[[  1   8   2  -4  14 -17   1 -11   6]
 [  0   6  -3   6  18 -17   2  -9  -8]
 [  1  12   0  -2  24 -20   3  -9   3]
 [ -4  13   0 -12  27 -44   0 -13   2]
 [  2  13   1  -2  20 -26   4   7   6]
 [  6   2   5   6  16 -22   1   7  -5]
 [  1   7  -3 -12  27 -22   3   4   0]
 [  6  -1   1  -1  20 -33   4   7   0]
 [ -3  -4   5  -5  19 -44  -2   3  -8]] -> -3

[[  2   2   1  -7   0  -1]
 [ -1  -4  -1   5   1  -6]
 [-28  34 -23 -38 -23  27]
 [  2  -1   2   6   2   6]
 [-20  30 -18 -40 -19  19]] -> -20

[[ 45  15   2   6   7  14 -15  27   2]
 [ 30   7  -5   1  29  -6  22  17  11]
 [-13   0  15  21  -2   7 -19   8 -17]
 [-22  -4  10  16  -2   0 -11   0 -15]
 [ 49  15   1   4  12  12  -9  28   5]
 [-19 -10 -12 -17   0 -16  26 -21  11]
 [-10  -6 -10  -9  13 -18  24  -9   5]] -> -10

[[ 10  10   2 -49 -25 -13]
 [ 22  10 -12  -1   0   3]
 [-20   0   6 -11  14  -4]
 [ -9 -44 -53  18 -13  31]
 [ -4  11  -1   7   0  -4]
 [  3 -11  29   5  40 -46]
 [ -6  16  18  21   3 -16]
 [ -8   2   1   3  18  -7]] -> -8

[[-17   1  -9   5 -10  16  14]
 [  5  -4   0   7  -6   1  -2]
 [  6  -5   1   6  -6   1  -3]
 [ -6  31   5  20  15   6  -2]
 [ -9  24  -2  18  11  11   0]
 [-11  23  11   9   4   4   7]
 [  7   6   6  16  -4   8  -9]
 [ 15  -3 -12 -24  -1  19   6]
 [-14  13   4   8  -3  10  11]
 [ 17  -1 -15 -22   1  18   5]
 [ -3  41  16  22  23   0  -7]] -> -3

[[-11 -19 -18 -10  23   5  55 -11]
 [-11 -21 -27 -12   9   0  37 -12]
 [  2   0   1   0  -1   1   3  -1]
 [ -8  -9   2 -28 -16 -10  19  36]
 [ -2 -37  25 -26  -6  11   8  26]
 [ -8   9  -5 -31 -15   0  23  31]] -> -8

[[-24 -22 -16  54   1  54  13 -17   6 -17]
 [-26 -26  14  14  12  14  13  14  14  11]
 [ 11  10  49 -38  13 -38  -1  50   8  33]
 [ 32  32 -16   2  21   3  23 -16  20  19]
 [ 48  48  50 -33  -8 -34 -21  52 -14  12]
 [ 28  29  29  -5  -7  -6 -12  30  -9   1]
 [-10  -7  20  42 -23  41 -18  21 -20 -31]
 [ 33  32 -23  -1  28  -1  31 -23  27  27]
 [ 47  47  26 -23   3 -24  -5  27  -1  16]
 [ -8 -10  36 -24  19 -24  10  38  17  33]
 [ 17  19  21  22 -18  20 -17  21 -17 -19]
 [ 30  28  15 -23  19 -23  13  16  16  30]] -> 30

[[  9 -16 -24 -35  -9   3 -36   2  25  -3  15]
 [  6   2  10   7  -6   0  -8  20   7  -7   2]
 [  6  10  15  -9 -12   2 -19  -6  10  13 -14]
 [  0  10  -7  29   5  -6   6   6   1   0 -20]
 [-22 -40 -26  43   0   0  16  -4  10  10  31]
 [  0 -16  17   4  -9   1 -10  -9   0   8  19]
 [ 18 -12  34 -32 -13  13 -34  37  11  -6 -15]
 [ -3 -16  15  35   1  -2  10  34   1 -35  10]] -> -3
---
[[  4 -18   8   0]
 [ 20  44 -21   0]] out 44

[  0 -20  -3 -11  44] out -3

[-38  49  -3 -16 -12] out -3

[ 25  24  38  42  14  13 -15] out 14

[ 54 -45 -43 -12] out -45

[ 41 -42  50  28] out -42

[-20  10 -29 -19 -42  16 -12] out -42

[[ -9  23  -1  -5 -14]
 [-18  41  -4  -3 -30]
 [ -4  11   1  -4  -6]] out 1

[[ -7  13  -9  -4  39  -3  16]
 [  6   7  12 -47  -1  -3 -16]
 [ 11   1  17 -26   4  -7  -9]] out 4
---
[ 53  50  21 -34   9   8  31] ⇒ 8

[[ 15 -17   5  50]
 [ 11  28   9  32]
 [ 20 -28   4  31]] ⇒ 4

[ 42  14 -38 -19   6 -34  17] ⇒ -34

[  1 -41  -1   4   4] ⇒ 4

[  2 -40  33  12  25   1] ⇒ 25

[ 6  2  2 15  4 28 51] ⇒ 28

[-32 -10  10 -41 -38 -26] ⇒ -38

[ 51   4 -26  55] ⇒ -26
---
[[  7   6 -48 -15  20  14]
 [ 25 -19  35  21 -11 -31]
 [ 27  12 -13  36  27 -21]] → 36, 35

[ 46 -23  20   1  -7] → 46, 20

[[-26 -12 -25 -29]
 [ 14 -51  28  26]] → 28, 26

[ 30  41 -52  25  -2 -46  45] → 45, 41

[[-12  20  43  32  24 -15]
 [-22  25  16  48  10 -21]
 [ 22 -42 -44  15  13   4]] → 48, 43

[ 43 -14   6   7 -17  -6] → 43, 7
---
((-6, -19, 20, -32, 2, 31), (22, -25, -3, 16, 14, -37), (14, -40, 20, -22, 15, 3)) -> 31
((22, 22, -1, 5), (-17, -16, 20, 3), (53, 56, -14, 11)) -> 5
((1, 2, 7, 0, 2, 47), (0, 3, 6, 1, 2, 10), (1, 0, 7, 0, 0, 27)) -> 47
((-10, -19, -19, 1, -21), (34, 24, -15, -43, -14), (1, 1, -1, 1, 1)) -> -21
((9, 0, -12, -29, -16, 11), (0, 9, 0, -15, -16, 7), (5, 0, -26, -47, -3, 12)) -> 11
((-21, 13, 38, 11, -4, -10), (11, -18, -45, -15, -3, 8), (-23, 12, 40, 9, -8, -14)) -> -10
((19, 10, -10, -4, -54, -32, -21), (-47, 3, -43, -2, -14, 8, 4), (31, -1, 12, -5, 52, 45, 6)) -> -21
((-25, 0, 18, 20, 24, 3), (25, -35, 24, 17, -23, -36), (9, -39, 36, 31, -6, -38)) -> 3
((4, -37, 45, 42, 2), (39, -24, 9, -1, -36), (17, -55, 51, 37, -14)) -> 2
---
-23	-31	-3	14	-3
1	6	-1	-56	-3
==> -3, 1

-12	-44	4	14
-14	-31	-12	3
34	28	-17	41
==> 14, 34

-21	10	-13	48	-14
38	-23	-19	21	-16
==> -14, 38

-4	-9	29	33	30	40 ==> 40, -4

37	-18	-43	-37	46	40
33	-13	-41	-33	38	36
37	-19	-45	-34	46	38
==> 40, 37

-11	-23	14	-16
-45	27	-15	-13
-16	44	-8	26
==> -16, -16
---
[219 742   5 936  73] >> 73
[-26 -24 -31 -30 -49  42] >> -31
[5 2 8 7 4] >> 4
[32 26 17 81] >> 26
[3 2 7 4] >> 3
[3272 2977 1554 9840 4527 4063] >> 2977
[ 33 -30  38   8  23  33] >> 8
[-726  752  973 -118 -485] >> -485
[ 19  32 -32  36  15 -43 -12] >> -32
[80 56 64 35 11 34] >> 34
---
 19    0  -14  -10   40 value 40
 -6  -46   -8   45  -49 value -49
 -7   22   52  -11    9 value 9
-40    4   19   36  -56 value -56
-1  55  43  28  -2 value -2
-16  -37   54   26   -1 value -1
